Below are the code and all the weights of a small trained network. Each question names an input and a class and asks about switching units off, where a switched-off unit gives its printed mean instead of its output.

import numpy as np


def w(rows, s, z=0):
    codes = np.array(rows[::2]) - 128.0
    scale = np.full(codes.shape[1], s)
    scale[-1] = z or s
    return codes * scale


def f(y):
    return np.maximum(y, 0)


def log_softmax(a):
    a = a - a.max(-1, keepdims=True)
    return a - np.log(np.exp(a).sum(-1, keepdims=True))


def net(x, mask):
    res = np.array(x, float).reshape(1, 6) / 4 @ E
    y = f(res @ A[0][:, :-1].T + A[0][:, -1])
    res = res + np.where(mask, y, B[0][:, -1]) @ B[0][:, :-1]
    return log_softmax(res[-1] @ U[:, :-1].T + U[:, -1])


A, B = {}, {}
E = w([
[129,128,128,126,128,130,126],'x0',
[120,215,179,160,49,188,158],'x1',
[193,95,186,178,213,254,177],'x2',
[191,201,5,218,161,79,198],'x3',
[135,110,58,19,109,156,223],'x4',
[88,203,211,76,253,71,233],'x5',
],0.0079)
A[0] = w([
[70,186,176,110,167,37,149,57],'N0',
[103,92,55,24,114,180,215,194],'N1',
[156,84,35,165,72,176,50,64],'N2',
[68,86,209,71,78,161,106,71],'N3',
[113,99,183,101,217,50,173,65],'N4',
[80,75,183,83,133,135,91,206],'N5',
[173,206,201,162,92,171,197,167],'N6',
[146,170,105,139,154,118,141,59],'N7',
[156,37,135,172,229,214,161,47],'N8',
[135,199,190,159,105,133,119,168],'N9',
[155,66,92,84,227,82,91,157],'N10',
[212,52,129,161,137,191,134,72],'N11',
[153,85,113,154,65,162,76,70],'N12',
[109,233,212,105,161,100,153,100],'N13',
[36,163,70,98,46,76,118,76],'N14',
[80,133,99,118,93,29,67,71],'N15',
[151,75,147,96,126,105,234,174],'N16',
[92,254,162,121,44,183,176,186],'N17',
[117,82,147,196,186,74,82,214],'N18',
[102,154,94,77,106,48,115,106],'N19',
[180,174,52,193,131,96,153,43],'N20',
[181,150,156,135,124,226,168,253],'N21',
],0.0089,0.003)
B[0] = w([
[123,142,144,99,132,172,123,217],'N0',
[47,157,54,191,108,191,66,248],'N1',
[131,172,149,2,175,132,126,242],'N2',
[147,48,130,166,219,136,170,239],'N3',
[175,169,112,34,122,137,106,221],'N4',
[116,38,67,202,165,168,146,232],'N5',
[114,126,99,98,122,89,140,245],'N6',
[130,95,177,128,202,175,117,160],'N7',
[45,139,196,126,83,99,171,230],'N8',
[118,137,87,139,85,99,90,208],'N9',
[175,73,99,120,61,25,105,203],'N10',
[89,160,143,73,97,110,177,205],'N11',
[160,123,122,19,160,147,110,212],'N12',
[139,121,110,45,127,156,99,240],'N13',
[72,155,168,142,109,123,160,212],'N14',
[63,134,190,119,142,122,176,204],'N15',
[88,136,129,117,101,125,75,203],'N16',
[186,70,56,116,117,63,114,254],'N17',
[37,175,60,177,62,130,59,207],'N18',
[95,125,189,150,120,91,163,192],'N19',
[133,68,111,171,239,153,165,207],'N20',
[61,111,130,132,87,106,135,250],'N21',
],0.0082,0.0091)
U = w([
[148,159,127,32,163,179,89,47],'0',
[85,137,186,135,80,125,201,108],'1',
[135,79,105,170,254,175,155,155],'2',
[160,86,69,123,45,80,86,140],'3',
[114,135,102,129,105,145,92,255],'4',
[91,167,73,169,81,187,26,128],'5',
[177,141,158,169,120,176,146,86],'6',
],0.011,0.0059)

Each question gives the input, the list of numbers given to net, and the class t.
The units are the neurons (one row each of A and B). Each row of codes is followed by its name. A weight is (code - 128) times the scale printed after its matrix; where a second scale follows, it is the last column's (A, B and U).
mask holds one flag per neuron, in row order. A switched-off neuron (its flag False) gives its mean, the last column of its row in B, instead of its output. The means were averaged over made-up inputs and are rounded, as every weight is.
A unit's drop is (log p(t) with every unit on - log p(t) with that unit switched off) / (log p(t) with every unit on - log p(t) with every unit switched off).
The circuit of an input: a set's keep is (log p(t) with only the set's units on - log p(t) with every unit switched off) / (log p(t) with every unit on - log p(t) with every unit switched off). Starting from the 12 units with the biggest drops (on a tie, the unit counted first), units are removed one at a time, each time the one whose removal leaves the highest keep (on an exact tie, the one counted first), for as long as the keep stays at least 0.8.
units of the circuit, in order: the units of the circuit, biggest drop first
most important unit: the unit with the biggest drop
top k neurons: the k neurons with the biggest drops, biggest first
drop of u: that unit's drop, to one decimal
input [0,-8,-1,-6,2,4], class 3: units of the circuit, in order -> (N10)
input [6,3,-8,6,8,1], class 1: top 3 neurons -> (N19; N14; N15)
input [-2,0,2,-2,-6,8], class 0: top 3 neurons -> (N4; N13; N1)
input [-6,4,0,7,-7,-2], class 2: top 2 neurons -> (N20; N1)
input [-5,-6,-5,-7,-6,3], class 2: top 2 neurons -> (N5; N3)
input [4,6,-2,-4,-6,5], class 3: top 3 neurons -> (N17; N9; N2)
input [-3,-6,-5,-8,-8,-7], class 2: units of the circuit, in order -> (N3; N5)
input [1,-8,-1,-5,-7,3], class 3: top 2 neurons -> (N10; N1)
input [1,2,7,-1,-6,1], class 1: top 3 neurons -> (N8; N1; N11)
input [4,6,8,-8,8,1], class 1: top 4 neurons -> (N8; N21; N11; N20)
input [-2,8,3,4,6,-3], class 3: top 3 neurons -> (N17; N6; N18)
input [8,5,-8,3,-3,1], class 1: top 2 neurons -> (N15; N14)
input [7,-8,-8,2,-4,5], class 1: top 2 neurons -> (N15; N19)
input [6,-1,-3,5,6,8], class 0: most important unit -> N4
input [-1,8,-4,8,-8,5], class 2: top 3 neurons -> (N20; N7; N10)
input [7,5,7,-6,-5,-7], class 0: top 2 neurons -> (N12; N2)
input [4,-3,1,-6,-6,-2], class 2: top 3 neurons -> (N3; N5; N1)
input [-2,3,3,4,5,-2], class 5: top 3 neurons -> (N1; N3; N10)
input [-8,-4,3,-2,-1,4], class 4: drop of N4 -> -0.1
input [-6,0,-8,3,-8,1], class 1: drop of N1 -> 0.2
input [-1,5,0,2,8,-4], class 5: drop of N7 -> 0.0
input [-5,3,-2,7,-1,-5], class 2: most important unit -> N20
input [-4,-1,5,4,3,1], class 1: drop of N17 -> 0.1
